Here is a tiny trained network, its code and every weight. The questions are about switching its units off for an input and a target symbol, where a switched-off unit gives its printed mean instead of its output.

import numpy as np


def w(rows, s, z=0):
    codes = np.array(rows[::2]) - 128.0
    scale = np.full(codes.shape[1], s)
    scale[-1] = z or s
    return codes * scale


def norm(h):
    return h / np.sqrt((h * h).mean(-1, keepdims=True) + 1e-5)


def f(y):
    return np.maximum(y, 0)


def softmax(a):
    e = np.exp(a - a.max(-1, keepdims=True))
    return e / e.sum(-1, keepdims=True)


def log_softmax(a):
    a = a - a.max(-1, keepdims=True)
    return a - np.log(np.exp(a).sum(-1, keepdims=True))


def net(x, mask):
    ids = ['δζηλξπτ'.index(c) for c in x.split()]
    T = len(ids)
    res = E[ids] + P[:T]
    u = 0
    for l in range(2):
        q, k, v = (norm(res) @ M[l].T for M in (Q, K, V))
        z = softmax(np.where(np.tri(T) > 0, q @ k.T / 3**0.5, -1e9)) @ v
        res = res + np.where(mask[u], z, O[l][:, -1]) @ O[l][:, :-1]
        u += 1
        y = f(norm(res) @ A[l][:, :-1].T + A[l][:, -1])
        res = res + np.where(mask[u : u + 4], y, B[l][:, -1]) @ B[l][:, :-1]
        u += 4
    return log_softmax(norm(res)[-1] @ U[:, :-1].T + U[:, -1])


Q, K, V, O, A, B = {}, {}, {}, {}, {}, {}
E = w([
[140,41,75,120],'δ',
[116,47,122,124],'ζ',
[156,7,191,112],'η',
[12,80,56,99],'λ',
[189,37,131,139],'ξ',
[163,48,69,116],'π',
[7,120,167,200],'τ',
],0.0013)
P = w([
[167,161,116,125],'0',
[101,9,195,122],'1',
[167,209,3,123],'2',
[89,181,217,61],'3',
[160,201,16,104],'4',
[123,46,187,158],'5',
[150,171,10,129],'6',
[118,36,175,158],'7',
[141,172,37,100],'8',
[111,18,162,142],'9',
[137,166,31,108],'10',
[127,7,150,143],'11',
],0.0034)
Q[0] = w([
[105,32,57,50],'L0H0',
[4,65,162,51],'L0H0',
[109,191,220,180],'L0H0',
],0.0031)
K[0] = w([
[130,246,4,14],'L0H0',
[67,214,114,29],'L0H0',
[130,122,251,115],'L0H0',
],0.0024)
V[0] = w([
[133,141,33,53],'L0H0',
[176,154,59,86],'L0H0',
[99,161,3,98],'L0H0',
],0.0028)
O[0] = w([
[153,189,194,184,232],'L0H0',
[187,210,230,166,198],'L0H0',
[125,253,200,170,254],'L0H0',
],0.0031,0.002)
A[0] = w([
[141,93,253,120,55],'L0N0',
[154,73,209,205,5],'L0N1',
[175,228,157,83,151],'L0N2',
[56,147,211,195,208],'L0N3',
],0.0044,0.0016)
B[0] = w([
[39,221,81,107,226],'L0N0',
[39,198,126,56,216],'L0N1',
[113,109,8,238,225],'L0N2',
[254,168,111,128,254],'L0N3',
],0.0032,0.0033)
Q[1] = w([
[13,142,176,39],'L1H0',
[235,106,75,217],'L1H0',
[1,152,169,49],'L1H0',
],0.0054)
K[1] = w([
[180,14,149,81],'L1H0',
[45,253,90,224],'L1H0',
[147,1,191,72],'L1H0',
],0.0051)
V[1] = w([
[19,93,126,213],'L1H0',
[243,2,63,130],'L1H0',
[2,47,88,177],'L1H0',
],0.0038)
O[1] = w([
[76,128,11,193,162],'L1H0',
[168,38,68,248,2],'L1H0',
[86,178,2,215,140],'L1H0',
],0.0042,0.0028)
A[1] = w([
[211,134,107,253,252],'L1N0',
[112,166,145,135,191],'L1N1',
[116,150,25,75,171],'L1N2',
[251,146,135,167,202],'L1N3',
],0.0053,0.0027)
B[1] = w([
[220,43,150,53,219],'L1N0',
[132,100,111,145,212],'L1N1',
[121,88,135,192,255],'L1N2',
[121,3,154,103,177],'L1N3',
],0.0065,0.0046)
U = w([
[33,192,25,219,69],'δ',
[67,174,110,118,37],'ζ',
[128,228,195,32,255],'η',
[72,167,118,134,16],'λ',
[207,2,191,49,158],'ξ',
[144,42,41,177,147],'π',
[165,140,38,208,38],'τ',
],0.0062,0.0029)

Each question gives the input, a string of symbols that net reads in full, and the target symbol t.
The units are the heads (3 rows each of Q, K, V and O) and the neurons (one row each of A and B). Each row of codes is followed by its name. A weight is (code - 128) times the scale printed after its matrix; where a second scale follows, it is the last column's (O, A, B and U).
mask holds one flag per unit, layer by layer, with each layer's heads first. A switched-off unit (its flag False) gives its mean, the last column of its rows in O or B, instead of its output. The means were averaged over made-up inputs and are rounded, as every weight is.
A unit's drop is (log p(t) with every unit on - log p(t) with that unit switched off) / (log p(t) with every unit on - log p(t) with every unit switched off).
The circuit of an input: a set's keep is (log p(t) with only the set's units on - log p(t) with every unit switched off) / (log p(t) with every unit on - log p(t) with every unit switched off). Starting from all 10 units, units are removed one at a time, each time the one whose removal leaves the highest keep (on an exact tie, the one counted first), for as long as the keep stays at least 0.8.
circuit, biggest first: the units of the circuit, biggest drop first
most important unit: the unit with the biggest drop
top k neurons: the k neurons with the biggest drops, biggest first
k most important neurons of layer l: the k neurons of layer l with the biggest drops, biggest first
drop when u is switched off: that unit's drop, to one decimal
input τ π λ δ, target π: circuit, biggest first -> [L1H0]
input τ ζ τ λ π η, target π: circuit, biggest first -> [L0H0 L1H0 L0N1]
input ζ τ λ, target ξ: circuit, biggest first -> [L0N0 L1H0]
input ζ δ λ, target ξ: circuit, biggest first -> [L1H0 L0H0]
input π λ ζ τ τ λ λ λ λ, target δ: top 3 neurons -> [L0N3 L1N0 L1N3]
input τ τ η δ, target π: circuit, biggest first -> [L0H0 L1H0]
input π τ τ λ τ δ, target δ: circuit, biggest first -> [L0H0 L0N1 L1H0]
input τ π λ η ζ, target ξ: top 3 neurons -> [L0N1 L0N0 L1N0]
input ζ τ ζ ζ, target δ: circuit, biggest first -> [L0H0 L1H0]
input ζ ζ ζ π λ π λ η, target δ: circuit, biggest first -> [L0H0 L0N0 L1H0 L0N1]
input λ ζ π, target ξ: circuit, biggest first -> [L1H0 L1N3]
input τ λ λ ζ, target π: circuit, biggest first -> [L0H0 L1H0]
input ζ λ λ η, target δ: circuit, biggest first -> [L0H0 L1H0]
input ξ ζ λ λ λ π δ, target ξ: most important unit -> L0N1
input λ λ λ δ η, target ξ: top 2 neurons -> [L0N2 L0N1]
input δ ξ λ δ λ λ η, target ξ: top 2 neurons -> [L0N1 L0N0]
input τ λ π, target ξ: top 2 neurons -> [L0N0 L0N1]
input τ η π λ, target π: top 2 neurons -> [L1N0 L0N1]
input ζ λ λ λ λ λ λ τ δ λ λ ξ, target δ: 2 most important neurons of layer 0 -> [L0N1 L0N0]
input τ π λ η, target π: circuit, biggest first -> [L1H0]
input τ τ λ λ, target π: circuit, biggest first -> [L0H0 L1H0]
input λ τ λ π τ λ ξ δ λ ξ λ λ, target η: 2 most important neurons of layer 0 -> [L0N3 L0N2]
input ζ π τ λ λ λ, target δ: drop when L1N3 is switched off -> 0.0
input λ ζ η λ λ π τ δ, target η: drop when L1H0 is switched off -> 0.2
input ζ τ λ ζ λ λ λ δ π π, target δ: drop when L1H0 is switched off -> 0.2
